66  54  95  41  24  76 -> 95
-263  -674   637   617   682   228  -825 -> 637
5  2  5  5  8  5  7 -> 5
 7  89  16  93  76  23  18 -> 16
5285  4963  7494  3240  9709  5653  6885 -> 7494
84  84  19  11  91 -> 19
---
Q:
array([[620, 671, 425, 940, 560, 556, 666],
       [556, 396, 506, 222, 607, 591, 567],
       [660, 527, 647, 443, 698, 533, 561]])
A: 620

Q:
array([[600, 544, 810, 656, 811, 247, 465],
       [582, 171, 841, 327, 789, 225, 707],
       [437, 689,  63, 434, 350, 702, 286]])
A: 600

Q:
array([[6, 6, 7, 6],
       [6, 8, 5, 2],
       [8, 2, 4, 3]])
A: 6

Q:
array([[ 80, 146, 137, 118],
       [128, 230, 230, 177],
       [135,  30,   6, 142]])
A: 80

Q:
array([[ 93, 292, 258, 419, 782],
       [417, 424, 457, 358, 484],
       [720, 468, 443, 308,  24]])
A: 93

Q:
array([[ 19, 115,  94,  63],
       [173, 165,  94,  60],
       [179,  60,  16, 232]])
A: 19

Q:
array([[ 38,  38,  41,  17,  16],
       [-20, -27, -30,  -7,   2],
       [-25, -32, -39,  -8,   1]])
A: 38

Q:
array([[62, 49, 71, 39],
       [55, 35, 81, 22],
       [60, 66, 57, 45]])
A: 62

Q:
array([[3, 5, 5, 8, 2, 4, 4],
       [4, 6, 4, 7, 3, 5, 3],
       [5, 5, 4, 5, 4, 4, 3]])
A: 3

Q:
array([[8816, 9103, 8841, 3027],
       [8795, 9012, 8506, 5232],
       [9169, 9848, 8872, 7169]])
A: 8816
---
[[634 560 900 139 845]
 [659 520 876 108 827]] -> 659

[[5 1 4 2 5 6]
 [4 2 5 2 4 7]
 [5 5 2 5 4 1]] -> 4

[[8 4 3 4 2 0 5]
 [8 4 3 5 2 1 5]
 [8 5 3 4 2 1 5]] -> 8

[[34 41 88 22]
 [34 53 68 20]] -> 34

[[-44  -6  -1 -31  44]
 [ 39  18   6  31 -26]
 [ 37  13   9  38 -28]] -> 39

[[254 104 141   6 107  62]
 [ 27 184  43 230  87 154]] -> 27

[[ 29  61 108  90  93]
 [ 26  28  72 201 245]] -> 26

[[104 127  66 227  74  64]
 [177 155 212  62 205 214]] -> 177

[[3 1 2 5 2]
 [8 2 6 4 5]] -> 8

[[ 309  949  805  -71  625  -74]
 [-245 -769  232 -113   62  852]] -> -245
---
[ 26   6  21 -15 -32   9] -> 9

[[-21 -17 -12 -17 -14]
 [-13  -6  20   7  21]
 [ 37  26 -31   6 -16]] -> -14

[  0  31 -37  16] -> 16

[-13 -29  41  21  26] -> 26

[[  4  27   2   1  37   8]
 [ -3 -16  -1  -1 -22  -8]
 [ -7 -21  -5  -3 -25  -7]] -> 8

[-30  20 -40  32  12] -> 12
---
[45, 370, 382, 565, 865] value 565
[54, 45, 48, 20, 84, 30, 63] value 63
[[168, 88, 163, 85, 184, 7], [173, 98, 7, 126, 196, 195]] value 195
[[12, 12, 14, -29, 15, 45], [22, 20, 21, 0, 16, 21]] value 22
[8, 2, 9, 7] value 8
[[5572, 6905, 5340, 4513, 5400, 5595, 4289], [5234, 9126, 4794, 2838, 5051, 5216, 2113]] value 6905
---
32,16,45,-38,18,13 value 32
841,287,442,354,143 value 841
-952,476,-353,658 value -952
3,9,3,6,2,4,6 value 3
17,26,-48,23,21 value 17
7,-33,-10,1,45,39 value 7
4,-32,36,-22,-15,-26,1 value 4
---
[[ 34   7 -14   3]
 [ -4  23  -5   1]] → 3

[ 2 14 26 42  7  0] → 14

[-13 -42   0  18  -5   3  10] → 0

[ -3 -14 -34 -14 -14] → -3

[[ 25 -36  -3   1 -38  -8  29]
 [ -4 -34 -15  -5  39 -23   2]] → -15

[ 43  29  -3 -17   1  26  26] → -3

[ 25 -22   2  35 -36 -37] → -22
---
[ 36  23   8 -10  39]	23
[ 12  28 -34 -31  35 -10  39]	12
[ 33 -15  32  -8   3]	3
[-32 -30  33 -36  10]	-30
[-27 -24   4 -20   5  32   7]	4
[-44 -14 -40   7 -35   6  -8]	-14
---
23	20	43	57	76	14	62
32	28	38	47	54	34	35
-> 76, 62

928	155	852	201	88 -> 928, 852

751	-514	600	-426
719	-476	576	-393
-> 751, 719

1945	9265	5252	5563	5609	8232 -> 9265, 8232

880	124	740	279	232
355	979	476	906	858
307	909	386	807	936
-> 979, 936

75	12	53	81 -> 81, 75

460	661	246	139	873 -> 873, 661

39	109	65	32
144	232	176	139
-> 232, 176

-779	618	-445	-992 -> 618, -445

61	1	8	79 -> 79, 61
---
[[-0.28  0.47  2.10  0.95  1.34  0.91  0.57]
 [ 0.18  0.03 -1.87 -0.31 -0.40 -0.02 -1.05]] -> 0.91

[-151.79  -94.89   98.92 -122.39 -174.06 -164.62] -> -174.06

[-0.8  1.8  1.7  1.8 -1.4  1.5 -1.2] -> 1.5

[[-113.016   11.164  -51.559  -29.928]
 [ -72.763 -164.122 -156.445  -61.061]
 [-121.098    5.002  123.746  -46.091]] -> -51.559

[ 1.301  1.439  1.937 -1.025 -1.153 -0.890] -> -1.153

[ 0.049  0.025 -0.124  0.104  0.036] -> 0.104

[-0.02 -0.04  0.10 -0.12  0.00  0.01 -0.07] -> 0.01
